In the rows, zero is written as 128.
[122, 132,  87, 176,  89, 126, 123,  75, 148, 151, 150, 132,  69, 127,  65,
 167, 128, 172, 120, 118, 147,  83, 175, 116, 153, 177, 150, 130,  28, 154,
 156, 165, 154, 184]
B
[104, 141, 111, 134, 136, 157, 191, 132, 114, 121, 157, 138, 133, 152, 150,
 124, 161, 130, 141, 118,  80, 186, 140,  67, 136, 153, 148,  95, 145, 142,
 105, 127,  95, 160]
L
[109, 103,  63, 116, 122,  93, 121, 106, 136, 127, 151, 102, 102, 120, 107,
 170, 140, 163, 134, 109, 128, 136, 153, 127, 132,  87, 176,  73,  79, 162,
 149, 120, 115, 185]
K
[138, 112, 103, 152, 174, 162, 167, 148, 109, 143, 124, 148, 119, 120, 147,
 158, 135, 103, 143, 110,  86, 151,  77, 116, 174,  83, 109, 102, 136, 124,
  82, 107,  91, 142]
C
[127, 123, 109, 168,  73, 146, 164,  87, 128, 144, 162, 124, 122, 152,  87,
 161, 120, 164, 149, 121, 124,  99, 137,  92, 138, 178, 134, 145,  59, 151,
 139, 183, 145, 192]
A
[126, 123,  89,  97, 134, 122,  36, 110, 141, 130, 114, 109, 138, 110,  92,
 160, 147, 140, 140, 148, 110, 118, 161, 152, 141,  62, 179,  79, 139, 148,
 138, 123,  81, 129]
L
[115,  99,  64, 116, 137, 112, 105, 105, 144, 132, 152, 103, 113, 116,  94,
 161, 145, 171, 131, 121, 130, 141, 145, 119, 127,  91, 165,  71, 103, 161,
 145, 133, 121, 173]
L
[119, 148,  91, 139, 141, 136, 184, 137, 102, 131, 150, 140, 121, 147, 155,
 139, 166, 134, 142, 117, 103, 189, 132,  69, 143, 140, 160, 115, 156, 145,
  99, 112,  83, 164]
B
[111, 118,  91, 176,  82, 148, 125,  76, 156, 174, 157, 140,  91, 128,  64,
 173, 139, 175, 123, 115, 136,  92, 149, 115, 153, 179, 134, 129,  14, 152,
 164, 179, 153, 193]
S
[126, 102,  68, 111, 137, 133, 124, 123,  96, 155, 170, 131, 114, 103, 141,
 159, 143, 141, 132, 128, 124, 155, 106, 106, 137,  66, 160, 108, 144, 157,
 122, 100,  89, 171]
F
[139, 115, 102, 198, 111, 165, 119,  72, 131, 194, 161, 143,  52, 134,  93,
 152, 114, 149, 120, 101, 150, 118, 107, 110, 151, 165, 116, 159,  76, 156,
 137, 136, 155, 156]
Q
[120, 124,  94, 175,  68, 146, 136,  70, 142, 157, 165, 127,  81, 130,  65,
 168, 122, 167, 133, 110, 129,  84, 152, 112, 139, 181, 136, 127,  19, 156,
 164, 175, 158, 191]
A
[140, 118,  57, 110, 136, 145, 132, 128, 172,  87, 139,  90, 127, 118, 105,
 142,  92, 158, 132, 140, 113, 106, 165, 131,  98, 101, 148,  52,  70, 151,
 118, 128, 130, 169]
A
[ 81, 126, 119, 168,  97, 161, 197, 104, 174, 155, 154, 120, 101, 150, 133,
 119, 139, 126, 136, 132,  95, 139, 151,  96, 100, 156, 154,  75,  84, 171,
 117, 176, 135, 181]
U
[104, 147, 132, 155, 102, 157, 166, 110, 160, 141, 135, 133, 139, 151, 115,
 133, 142, 138, 139, 124, 125, 149, 169,  96, 123, 167, 124, 105, 102, 152,
 126, 140, 123, 146]
U
[138, 117, 103, 199, 110, 161, 122,  73, 132, 191, 161, 142,  50, 136,  96,
 155, 112, 145, 116, 100, 152, 119, 114, 112, 147, 170, 115, 153,  75, 155,
 131, 135, 157, 151]
Q
[125, 109,  51, 115, 108, 116, 117, 108, 145, 128, 153,  91, 106, 119,  89,
 163, 124, 171, 131, 107, 130, 125, 154, 122, 101, 115, 164,  75,  83, 162,
 147, 141, 125, 187]
A
[130, 120,  87, 101, 120, 105,  51, 102, 140, 123, 114, 111, 129, 112, 111,
 158, 137, 142, 133, 161, 133, 115, 175, 148, 135,  59, 188,  93, 135, 147,
 136, 115,  89, 126]
B
[144, 112, 116, 146, 160, 162, 122, 140,  97, 139, 137, 143, 132, 131, 120,
 164, 153, 132, 159, 136,  72, 154, 102,  94, 184,  77, 113, 111, 165, 137,
 116, 104,  80, 144]
L
[137, 119,  91, 108, 115, 118,  45, 107, 140, 126, 120, 112, 135, 106,  93,
 164, 129, 140, 151, 152, 117, 113, 158, 156, 124,  59, 160,  88, 120, 152,
 132, 119,  90, 115]
A
[ 82, 130, 119, 164,  98, 150, 193, 116, 177, 148, 156, 118,  94, 148, 145,
 123, 125, 133, 123, 125, 102, 139, 149,  90,  96, 164, 150,  80,  93, 158,
 123, 173, 131, 178]
Y
[141, 144, 107, 122, 149, 154, 120, 159, 135, 120, 127, 154, 128, 117,  95,
 141, 131, 147, 146, 119,  90, 116, 166, 104, 166, 129,  67, 118, 115, 137,
 119, 110, 102, 150]
F
[123, 119,  84, 104, 110, 114,  47, 109, 134, 134, 120, 117, 117, 103,  97,
 161, 136, 130, 148, 154, 126, 114, 165, 151, 130,  74, 166,  90, 134, 156,
 148, 124,  82, 135]
F
[119, 108,  81, 113, 136, 119, 108, 120, 103, 174, 156, 134, 113, 105, 140,
 155, 150, 143, 125, 110, 129, 153, 122, 114, 144,  61, 177,  97, 124, 153,
 122, 109, 102, 157]
K
[128, 114,  89, 100, 124, 116,  55, 107, 144, 134, 120, 108, 129, 111, 109,
 168, 141, 141, 139, 158, 123, 114, 152, 165, 148,  56, 177,  87, 121, 147,
 131, 111,  92, 146]
E
[ 77, 120, 106, 164,  98, 162, 179, 104, 173, 165, 164, 128, 102, 152, 130,
 121, 151, 136, 128, 131,  98, 149, 148,  81, 113, 171, 159,  75,  83, 164,
 119, 183, 123, 187]
S
[114, 102,  69, 120, 127, 106, 121, 109, 151, 121, 153, 101, 108, 119, 107,
 165, 138, 172, 131, 123, 137, 134, 157, 127, 127, 106, 165,  84,  90, 161,
 139, 115, 116, 181]
E
[134, 122,  88, 104, 107, 121,  44, 105, 146, 128, 119, 106, 134, 110,  84,
 163, 129, 146, 148, 149, 115, 107, 163, 156, 123,  68, 163,  86, 113, 151,
 140, 129,  94, 133]
A
[ 83, 136, 118, 155, 113, 146, 181, 116, 172, 161, 153, 127,  89, 151, 127,
 113, 136, 139, 131, 109, 108, 135, 162,  90, 118, 158, 154,  79,  74, 160,
 126, 172, 142, 184]
K
[135, 115, 114, 154, 132, 131, 141, 132,  84, 146, 140, 145, 134, 135, 143,
 167, 155, 123, 169, 136,  87, 161, 102,  96, 187,  78, 131, 117, 156, 146,
 114, 104,  74, 154]
K
[133, 105,  74, 206, 119, 175, 132,  77, 129, 195, 170, 148,  52, 129,  85,
 155, 120, 150, 113, 109, 132, 104, 109, 104, 150, 168, 117, 134,  57, 148,
 132, 151, 158, 161]
S
[140, 116, 130, 167, 162, 140, 147, 155, 102, 134, 123, 140, 125, 114, 158,
 169, 137,  97, 144, 133,  82, 140,  68, 126, 174,  72,  99, 122, 147, 121,
  97, 100,  87, 117]
Y
[107, 139, 125, 154, 109, 155, 157, 110, 151, 153, 144, 133, 119, 146, 126,
 133, 150, 142, 127, 120, 117, 159, 158,  93, 128, 154, 135,  95, 126, 147,
 130, 141, 109, 159]
T
[104, 125, 142, 160, 135, 173, 188, 131, 128, 159, 158, 147,  95, 159, 157,
 118, 129, 111, 130, 116,  93, 169, 150,  65, 119, 127, 139,  90, 129, 146,
 100, 120, 106, 134]
K
[138, 102, 117, 167, 127, 133, 170, 144,  96, 115, 144, 137, 132, 133, 152,
 149, 147, 110, 169, 131,  68, 145,  91, 131, 161,  71, 123,  93, 136, 136,
 103,  98, 100, 143]
U
[106, 135, 114, 141, 134, 156, 199, 136, 127, 126, 153, 134, 120, 150, 156,
 139, 151, 133, 140, 123,  90, 170, 138,  79, 134, 148, 147, 107, 122, 143,
 100, 119,  97, 176]
E
[131, 125,  61, 110, 163, 150, 134, 130, 175,  88, 136, 104, 124, 119, 108,
 131, 108, 156, 125, 139, 112, 118, 173, 125, 117, 114, 148,  45,  79, 153,
 113, 126, 127, 156]
L
[112, 123,  99, 170,  84, 148, 137,  83, 145, 160, 168, 140,  73, 130,  67,
 174, 125, 165, 140, 117, 141,  83, 159, 110, 154, 175, 133, 129,  23, 162,
 165, 168, 150, 197]
F
[126, 122,  64, 111, 140, 128, 138, 129, 160, 101, 141, 104, 118, 121, 117,
 138, 111, 152, 130, 126, 120, 119, 169, 128, 124,  97, 162,  49,  69, 152,
 126, 117, 122, 176]
K
[135, 123,  78, 107, 110, 118,  55, 103, 129, 124, 126, 109, 137, 111, 101,
 171, 136, 140, 153, 150, 113, 123, 154, 148, 132,  67, 171,  89, 131, 155,
 129, 114,  79, 130]
A
[138, 126, 120, 158, 172, 154, 153, 145, 113, 138, 119, 147, 130, 120, 143,
 166, 150, 100, 152, 134,  73, 134,  87, 133, 175,  78,  95, 115, 125, 130,
  86,  98, 101, 126]
U
[111,  94,  46, 118, 123, 113,  95, 102, 146, 144, 160, 100, 122, 120,  86,
 176, 155, 179, 131, 123, 131, 139, 134, 116, 127,  95, 171,  77,  92, 161,
 149, 134, 109, 199]
S
[103, 123, 124, 171, 129, 180, 188, 136, 139, 156, 162, 135,  86, 153, 160,
 130, 118, 119, 121, 121,  86, 170, 141,  62,  97, 140, 134,  89, 152, 151,
 100, 125, 101, 139]
Y
[154, 147, 102, 128, 160, 155, 102, 147, 140, 142, 113, 153, 137, 110,  91,
 145, 141, 163, 126, 109,  94, 123, 156, 117, 157, 115,  65, 126, 129, 130,
 123, 107,  99, 145]
T
[146, 121,  59, 104, 156, 138, 123, 145, 162,  94, 137,  97, 128, 123, 110,
 142, 113, 167, 131, 132, 133, 110, 169, 118, 123,  86, 179,  57,  86, 143,
 118, 119, 120, 179]
B
[ 83, 131, 110, 157, 110, 162, 157, 107, 188, 155, 149, 122, 111, 148, 107,
 123, 147, 145, 129, 130, 105, 134, 152,  96, 115, 164, 151,  80,  68, 158,
 127, 181, 125, 183]
S
[141, 105,  97, 164, 144, 162, 131, 126,  97, 136, 141, 144, 137, 133, 125,
 159, 154, 127, 162, 153,  73, 162,  84,  98, 174,  83, 122, 116, 149, 136,
 105, 109,  75, 145]
S
[124, 107,  71, 127, 135, 135, 116, 108, 121, 159, 151, 129, 117,  97, 130,
 147, 144, 143, 123, 126, 125, 150, 118, 131, 126,  69, 163,  98, 119, 159,
 115, 107, 115, 144]
U
[111, 120,  76, 172,  92, 144, 147,  70, 157, 153, 156, 141,  77, 123,  67,
 161, 118, 179, 124,  94, 143, 106, 154, 117, 146, 171, 140, 118,  28, 153,
 152, 161, 156, 191]
C
[104, 113, 117, 161, 140, 184, 204, 125, 146, 148, 155, 146,  95, 158, 154,
 114, 117, 118, 130, 114,  95, 185, 140,  71, 107, 128, 128,  74, 143, 147,
  86, 121, 105, 136]
C
[146, 128, 102, 149, 178, 139, 150, 153, 102, 136, 115, 139, 116, 116, 153,
 161, 148, 105, 138, 132,  88, 138,  95, 113, 180,  82, 124, 118, 142, 125,
  83, 109,  90, 138]
B
[116, 100, 110, 171, 101, 143, 203,  81, 124, 167, 160, 157,  79, 143, 123,
 170, 113, 132, 120, 119, 148, 145, 126, 116, 153, 178, 122, 112,  54, 151,
 112, 161, 162, 139]
C
[117, 100, 115, 179, 107, 149, 202,  74, 129, 168, 157, 164,  66, 135, 125,
 162, 101, 126, 108, 121, 152, 139, 130, 122, 142, 176, 111, 119,  49, 149,
 109, 154, 170, 117]
C
[111, 111, 126, 186,  67, 147, 165,  72, 131, 149, 162, 132, 123, 155,  88,
 164, 144, 161, 166, 130, 123, 102, 129, 106, 164, 153, 152, 143,  50, 161,
 149, 178, 143, 190]
U
[118, 129,  94, 179,  84, 148, 132,  66, 146, 165, 157, 138,  78, 124,  77,
 168, 134, 173, 117, 109, 138,  94, 159, 122, 148, 172, 142, 131,  34, 155,
 162, 165, 144, 187]
T
[129, 116,  63, 108, 141, 147, 128, 141, 166, 102, 146, 103, 119, 115, 109,
 143, 105, 150, 141, 133, 128, 100, 167, 120, 110, 100, 155,  54,  74, 154,
 129, 129, 117, 185]
F
[113, 137, 128, 146, 129, 160, 153, 128, 165, 149, 137, 132, 110, 146, 110,
 138, 137, 151, 133, 124, 120, 142, 161,  95, 139, 162, 122, 108, 102, 146,
 125, 138, 127, 163]
E
[139, 115,  93, 207, 118, 170, 142,  70, 116, 196, 169, 149,  45, 131, 110,
 150, 116, 141, 104, 101, 138, 108, 114, 116, 151, 158, 118, 145,  90, 145,
 129, 133, 154, 144]
T
[105, 141, 106, 148, 130, 158, 195, 128, 133, 122, 150, 131, 132, 148, 140,
 140, 157, 130, 154, 121,  83, 166, 132,  93, 129, 135, 148,  94, 113, 153,
 105, 121,  99, 170]
U
[131,  98,  83, 201, 108, 163, 154,  73, 121, 186, 169, 155,  55, 127,  97,
 150, 111, 152, 125,  92, 144, 118, 108, 108, 156, 148, 122, 134,  74, 150,
 131, 139, 154, 159]
C
[108, 107, 107, 169,  75, 141, 177,  71, 135, 137, 160, 136, 125, 153,  94,
 157, 132, 166, 158, 120, 133, 122, 131, 101, 170, 156, 153, 129,  61, 154,
 137, 176, 133, 195]
C
[127, 107,  80, 201, 110, 166, 151,  72, 138, 174, 163, 149,  48, 130,  89,
 138, 100, 149, 115,  89, 142, 109, 130, 114, 147, 160, 122, 120,  62, 145,
 124, 142, 164, 152]
C
[103, 136, 119, 140, 124, 151, 186, 133, 122, 138, 157, 134, 123, 151, 150,
 135, 162, 135, 142, 120,  90, 171, 136,  77, 140, 149, 148, 113, 137, 144,
 111, 120,  92, 184]
E
[154, 141, 102, 130, 145, 158, 110, 153, 138, 120, 124, 142, 143, 117,  90,
 140, 125, 159, 150, 113,  84, 113, 154, 101, 143, 113,  76, 121, 113, 133,
 115, 116, 105, 145]
A
[100, 119, 106, 163, 137, 179, 204, 120, 149, 148, 153, 147,  88, 148, 153,
 111, 116, 122, 123, 108, 102, 186, 153,  66, 103, 150, 130,  78, 141, 154,
  86, 123, 104, 133]
C
[123, 104,  71, 119, 144, 129, 105, 115, 106, 141, 153, 124, 121, 101, 135,
 149, 148, 144, 126, 126, 114, 156, 127, 107, 139,  72, 178,  92, 146, 154,
 116, 112,  92, 141]
L
[104, 143, 106, 148, 128, 157, 187, 125, 135, 118, 147, 130, 135, 148, 136,
 134, 155, 136, 156, 123,  88, 169, 139,  87, 120, 143, 147, 103, 125, 155,
 114, 120,  97, 166]
U
[106, 138, 107, 144, 145, 161, 190, 136, 117, 122, 153, 138, 127, 150, 144,
 130, 159, 131, 148, 117,  77, 181, 137,  61, 129, 150, 149,  93, 138, 147,
 102, 132,  89, 160]
L
[105, 143, 129, 143, 108, 151, 157, 120, 143, 140, 150, 140, 121, 149, 119,
 138, 137, 134, 148, 132, 127, 148, 160,  84, 133, 162, 123, 116, 121, 152,
 133, 138, 110, 155]
F
[ 99, 119, 117, 175, 139, 187, 183, 126, 147, 163, 162, 149,  92, 150, 152,
 118, 134, 115, 120, 133,  87, 177, 139,  68, 110, 145, 132,  81, 125, 149,
  83, 134, 109, 130]
S
[121, 113, 130, 177, 103, 144, 182,  79, 143, 167, 149, 148,  60, 142, 126,
 165, 103, 126, 106, 126, 148, 136, 135, 124, 134, 199, 106, 135,  44, 161,
 117, 159, 169, 128]
Q
[122, 120, 114, 167,  82, 127, 167,  81, 131, 142, 157, 134, 109, 151, 104,
 153, 135, 160, 138, 134, 146, 107, 146, 104, 172, 162, 158, 138,  54, 147,
 135, 175, 155, 179]
B
[152,  99, 124, 159, 126, 156, 162, 157,  86, 121, 154, 128, 128, 140, 146,
 149, 129, 112, 166, 123,  66, 138,  85, 102, 150,  74, 122,  94, 142, 122,
 108, 107,  99, 156]
A
[124, 125,  92, 112, 111, 113,  40, 100, 145, 135, 109, 119, 140, 106,  90,
 167, 149, 140, 151, 151, 119, 115, 170, 166, 132,  65, 164,  91, 124, 159,
 140, 116,  88, 119]
U
[105, 126, 127, 170, 134, 171, 179, 134, 140, 161, 157, 143,  89, 148, 161,
 126, 122, 119, 122, 120,  93, 174, 139,  72, 105, 136, 120,  97, 156, 150,
  99, 118, 102, 122]
Y
[125, 116, 121, 175, 111, 157, 178,  78, 131, 183, 151, 154,  62, 128, 119,
 164, 113, 132,  89, 126, 148, 124, 141, 124, 138, 191, 108, 130,  55, 149,
 128, 162, 170, 125]
T
